Below are the code and all the weights of a small trained network. Each question names an input and a class and asks about switching units off, where a switched-off unit gives its printed mean instead of its output.

import numpy as np


def w(rows, s, z=0):
    codes = np.array(rows[::2]) - 128.0
    scale = np.full(codes.shape[1], s)
    scale[-1] = z or s
    return codes * scale


def f(y):
    return np.maximum(y, 0)


def log_softmax(a):
    a = a - a.max(-1, keepdims=True)
    return a - np.log(np.exp(a).sum(-1, keepdims=True))


def net(x, mask):
    res = np.array(x, float).reshape(1, 5) / 4 @ E
    y = f(res @ A[0][:, :-1].T + A[0][:, -1])
    res = res + np.where(mask, y, B[0][:, -1]) @ B[0][:, :-1]
    return log_softmax(res[-1] @ U[:, :-1].T + U[:, -1])


A, B = {}, {}
E = w([
[128,127,129,128,128],'x0',
[196,207,105,95,30],'x1',
[248,52,146,151,131],'x2',
[122,167,150,255,92],'x3',
[177,215,233,108,207],'x4',
],0.0086)
A[0] = w([
[149,148,131,44,71,95],'neuron 1',
[83,85,132,159,182,46],'neuron 2',
[111,94,112,162,190,40],'neuron 3',
[99,208,186,101,163,110],'neuron 4',
[101,98,137,161,187,49],'neuron 5',
[165,179,99,123,72,53],'neuron 6',
[170,185,93,150,57,120],'neuron 7',
[96,90,123,150,152,102],'neuron 8',
[95,88,144,143,170,29],'neuron 9',
[55,170,117,88,128,57],'neuron 10',
[103,130,121,65,141,44],'neuron 11',
[188,80,141,151,133,33],'neuron 12',
[104,106,73,143,97,59],'neuron 13',
[150,173,149,211,132,115],'neuron 14',
[131,143,129,217,112,87],'neuron 15',
[73,162,122,112,124,17],'neuron 16',
[69,173,131,116,133,77],'neuron 17',
[87,66,144,166,168,60],'neuron 18',
[150,101,99,2,192,97],'neuron 19',
[143,121,119,58,109,61],'neuron 20',
[61,170,105,92,133,61],'neuron 21',
[165,213,214,118,206,152],'neuron 22',
[144,94,101,53,156,118],'neuron 23',
[176,165,199,129,176,89],'neuron 24',
[92,80,138,138,154,67],'neuron 25',
[206,81,122,140,125,54],'neuron 26',
[148,184,111,99,62,80],'neuron 27',
[128,152,168,210,123,31],'neuron 28',
[119,142,145,227,104,61],'neuron 29',
[193,71,151,146,138,28],'neuron 30',
[127,139,138,197,109,74],'neuron 31',
[130,99,105,43,159,36],'neuron 32',
[161,173,90,108,52,100],'neuron 33',
[77,132,131,127,152,109],'neuron 34',
[91,74,45,144,73,79],'neuron 35',
[117,125,108,187,103,86],'neuron 36',
[199,66,112,86,157,124],'neuron 37',
[89,83,133,139,175,8],'neuron 38',
[22,173,104,98,105,66],'neuron 39',
[177,186,84,114,74,90],'neuron 40',
[90,61,31,146,70,90],'neuron 41',
],0.0094,0.0017)
B[0] = w([
[105,204,169,114,211,193],'neuron 1',
[130,157,135,115,220,198],'neuron 2',
[154,195,127,102,205,183],'neuron 3',
[187,15,41,85,71,210],'neuron 4',
[163,166,141,91,211,188],'neuron 5',
[148,161,153,95,219,182],'neuron 6',
[127,179,158,110,236,199],'neuron 7',
[152,157,145,89,187,177],'neuron 8',
[152,159,150,107,197,181],'neuron 9',
[195,143,85,237,78,194],'neuron 10',
[56,191,186,188,71,174],'neuron 11',
[191,147,75,244,89,174],'neuron 12',
[152,44,94,62,111,187],'neuron 13',
[43,162,191,93,76,186],'neuron 14',
[38,169,210,117,73,186],'neuron 15',
[192,123,80,219,102,169],'neuron 16',
[187,117,72,197,104,180],'neuron 17',
[156,167,166,109,219,201],'neuron 18',
[21,180,227,140,48,243],'neuron 19',
[50,171,199,129,123,174],'neuron 20',
[185,148,64,242,79,192],'neuron 21',
[157,5,57,1,66,254],'neuron 22',
[27,167,214,165,53,198],'neuron 23',
[180,8,65,40,59,210],'neuron 24',
[132,155,148,105,195,180],'neuron 25',
[180,160,77,237,105,182],'neuron 26',
[150,171,128,118,243,189],'neuron 27',
[58,156,188,117,60,180],'neuron 28',
[37,171,196,131,74,193],'neuron 29',
[218,149,63,249,95,180],'neuron 30',
[43,173,187,117,81,172],'neuron 31',
[14,198,238,149,64,196],'neuron 32',
[162,150,149,101,242,198],'neuron 33',
[182,159,106,169,166,175],'neuron 34',
[173,47,97,12,85,233],'neuron 35',
[70,113,170,101,64,174],'neuron 36',
[146,146,111,230,78,200],'neuron 37',
[140,169,151,111,202,186],'neuron 38',
[207,124,45,227,100,219],'neuron 39',
[132,171,131,116,240,194],'neuron 40',
[133,45,65,10,89,250],'neuron 41',
],0.0055,0.0083)
U = w([
[134,46,99,51,100,194],'0',
[35,153,189,153,86,202],'1',
[135,152,140,123,249,127],'2',
[169,121,87,244,105,1],'3',
],0.019,0.00076)

Each question gives the input, the list of numbers given to net, and the class t.
The units are the neurons (one row each of A and B). Each row of codes is followed by its name. A weight is (code - 128) times the scale printed after its matrix; where a second scale follows, it is the last column's (A, B and U).
mask holds one flag per neuron, in row order. A switched-off neuron (its flag False) gives its mean, the last column of its row in B, instead of its output. The means were averaged over made-up inputs and are rounded, as every weight is.
A unit's drop is (log p(t) with every unit on - log p(t) with that unit switched off) / (log p(t) with every unit on - log p(t) with every unit switched off).
The circuit of an input: a set's keep is (log p(t) with only the set's units on - log p(t) with every unit switched off) / (log p(t) with every unit on - log p(t) with every unit switched off). Starting from the 12 units with the biggest drops (on a tie, the unit counted first), units are removed one at a time, each time the one whose removal leaves the highest keep (on an exact tie, the one counted first), for as long as the keep stays at least 0.8.
circuit, biggest first: the units of the circuit, biggest drop first
unit that matters most: the unit with the biggest drop
top k neurons: the k neurons with the biggest drops, biggest first
drop of u: that unit's drop, to one decimal
input [-2,-4,-8,6,-6], class 3: unit that matters most : neuron 39
input [8,7,2,3,-8], class 0: top 2 neurons : [neuron 41; neuron 35]
input [5,7,8,-4,-7], class 3: top 2 neurons : [neuron 26; neuron 37]
input [-2,7,-5,-7,6], class 1: top 3 neurons : [neuron 19; neuron 11; neuron 32]
input [-2,8,3,6,-8], class 0: top 3 neurons : [neuron 41; neuron 35; neuron 13]
input [0,3,-3,-2,3], class 0: top 2 neurons : [neuron 4; neuron 22]
input [0,5,7,4,8], class 0: top 2 neurons : [neuron 22; neuron 24]
input [2,7,-3,8,-5], class 1: top 2 neurons : [neuron 29; neuron 15]
input [1,-1,-5,4,0], class 3: top 2 neurons : [neuron 19; neuron 39]
input [0,-3,5,1,-4], class 3: top 2 neurons : [neuron 22; neuron 30]
input [3,3,-6,5,-6], class 0: top 2 neurons : [neuron 41; neuron 35]
input [6,-3,4,4,2], class 1: top 2 neurons : [neuron 39; neuron 14]
input [-7,-1,-4,-4,-3], class 1: drop of neuron 36 : -0.1
input [-4,5,-7,5,-2], class 3: circuit, biggest first : [neuron 39]
input [4,-6,4,4,-7], class 0: drop of neuron 41 : 0.6
input [1,7,-8,7,2], class 3: drop of neuron 21 : 0.4
